Below is a small trained network, with its code and all its weights. Each question gives an input and a class and asks what happens when units are switched off, that is, made to give their printed mean instead of their output.

import numpy as np


def w(rows, s, z=0):
    codes = np.array(rows[::2]) - 128.0
    scale = np.full(codes.shape[1], s)
    scale[-1] = z or s
    return codes * scale


def f(y):
    return y / 2 * (1 + np.tanh(0.7978845608 * (y + 0.044715 * y**3)))


def log_softmax(a):
    a = a - a.max(-1, keepdims=True)
    return a - np.log(np.exp(a).sum(-1, keepdims=True))


def net(x, mask):
    res = np.array(x, float).reshape(1, 8) / 4 @ E
    y = f(res @ A[0][:, :-1].T + A[0][:, -1])
    res = res + np.where(mask, y, B[0][:, -1]) @ B[0][:, :-1]
    return log_softmax(res[-1] @ U[:, :-1].T + U[:, -1])


A, B = {}, {}
E = w([
[62,96,118,113,122,129,203],'x0',
[192,173,184,122,109,139,166],'x1',
[136,120,140,29,118,77,168],'x2',
[186,114,97,180,152,141,128],'x3',
[131,124,138,125,189,254,107],'x4',
[115,158,120,93,114,126,205],'x5',
[95,185,68,96,147,111,138],'x6',
[101,113,130,118,136,151,131],'x7',
],0.01)
A[0] = w([
[45,179,118,106,138,154,50,207],'n0',
[164,159,144,102,113,245,214,182],'n1',
[189,138,82,143,74,161,178,197],'n2',
[161,42,131,139,57,143,207,255],'n3',
[153,204,146,162,63,135,120,135],'n4',
[207,115,117,95,93,193,177,153],'n5',
[195,63,87,224,117,81,37,179],'n6',
[147,120,140,59,87,21,11,254],'n7',
[96,83,134,109,88,100,136,185],'n8',
[138,122,105,190,65,102,88,126],'n9',
[110,254,125,127,112,107,107,144],'n10',
],0.0089,0.0045)
B[0] = w([
[77,123,33,185,153,122,209,209],'n0',
[111,102,125,162,185,103,103,246],'n1',
[135,145,210,96,179,116,107,183],'n2',
[1,192,125,166,135,106,13,223],'n3',
[132,161,206,89,129,103,174,170],'n4',
[165,51,236,155,145,63,108,192],'n5',
[113,191,132,66,95,142,68,254],'n6',
[110,176,92,181,52,80,164,251],'n7',
[119,183,82,151,105,111,81,183],'n8',
[153,195,172,43,138,151,114,168],'n9',
[180,155,148,100,142,106,161,172],'n10',
],0.0086,0.0079)
U = w([
[164,129,107,163,68,254,83,149],'0',
[69,59,62,172,207,138,132,163],'1',
[138,209,176,76,115,115,79,192],'2',
[141,156,114,77,35,34,229,117],'3',
[132,128,125,78,116,165,136,16],'4',
[127,22,208,98,188,63,129,94],'5',
[205,47,106,95,80,171,182,3],'6',
[87,161,106,113,72,65,39,207],'7',
],0.0085,0.0041)

Each question gives the input, the list of numbers given to net, and the class t.
The units are the neurons (one row each of A and B). Each row of codes is followed by its name. A weight is (code - 128) times the scale printed after its matrix; where a second scale follows, it is the last column's (A, B and U).
mask holds one flag per neuron, in row order. A switched-off neuron (its flag False) gives its mean, the last column of its row in B, instead of its output. The means were averaged over made-up inputs and are rounded, as every weight is.
A unit's drop is (log p(t) with every unit on - log p(t) with that unit switched off) / (log p(t) with every unit on - log p(t) with every unit switched off).
The circuit of an input: a set's keep is (log p(t) with only the set's units on - log p(t) with every unit switched off) / (log p(t) with every unit on - log p(t) with every unit switched off). Starting from all 11 units, units are removed one at a time, each time the one whose removal leaves the highest keep (on an exact tie, the one counted first), for as long as the keep stays at least 0.8.
units of the circuit, in order: the units of the circuit, biggest drop first
k most important neurons: the k neurons with the biggest drops, biggest first
drop of u: that unit's drop, to one decimal
input [2,1,-7,-2,2,-2,6,-4], class 1: units of the circuit, in order => n0, n6
input [-8,-3,-5,-5,-4,0,-3,-6], class 2: units of the circuit, in order => n9
input [-5,1,-4,-7,8,1,-2,5], class 1: units of the circuit, in order => n0, n1
input [5,7,6,-2,0,1,4,-3], class 2: 2 most important neurons => n0, n3
input [-2,-6,2,4,0,3,7,-3], class 3: units of the circuit, in order => n3, n1
input [-7,7,6,-5,2,1,2,7], class 3: units of the circuit, in order => n7, n3
input [0,-3,4,-2,5,-4,2,3], class 1: units of the circuit, in order => n0, n6
input [8,3,0,-4,-2,7,-7,-8], class 7: 2 most important neurons => n3, n8
input [-5,0,2,-8,0,-7,-1,8], class 3: units of the circuit, in order => n3, n7, n0
input [7,7,-7,8,3,-1,-4,-2], class 5: units of the circuit, in order => n5, n2
input [6,3,7,-1,5,1,-2,-1], class 5: units of the circuit, in order => n5, n1
input [0,4,-2,6,3,1,0,-7], class 5: units of the circuit, in order => n5, n7, n1
input [-2,-2,-3,4,3,-3,1,4], class 0: 3 most important neurons => n6, n3, n1
input [1,1,7,5,-2,8,-8,-6], class 5: units of the circuit, in order => n5
input [-1,6,8,-7,6,-1,8,2], class 5: 3 most important neurons => n1, n5, n6
input [8,-5,7,-2,5,7,-5,6], class 1: 2 most important neurons => n6, n1
input [6,-8,7,0,2,8,2,4], class 1: 2 most important neurons => n6, n7
input [0,-3,8,-1,1,3,-5,7], class 7: 2 most important neurons => n3, n8
input [8,-1,-1,-8,1,-8,2,4], class 1: 2 most important neurons => n0, n6
input [-1,0,-8,-4,8,-6,5,5], class 1: units of the circuit, in order => n0
input [-7,-7,-8,-7,4,7,4,-4], class 1: drop of n0 => 0.5
input [-2,-7,1,-8,0,1,6,0], class 3: drop of n7 => 0.2
input [7,6,4,5,-3,3,8,-4], class 2: drop of n7 => 0.3
input [-3,-5,2,-6,0,-2,2,-8], class 3: drop of n3 => 0.2
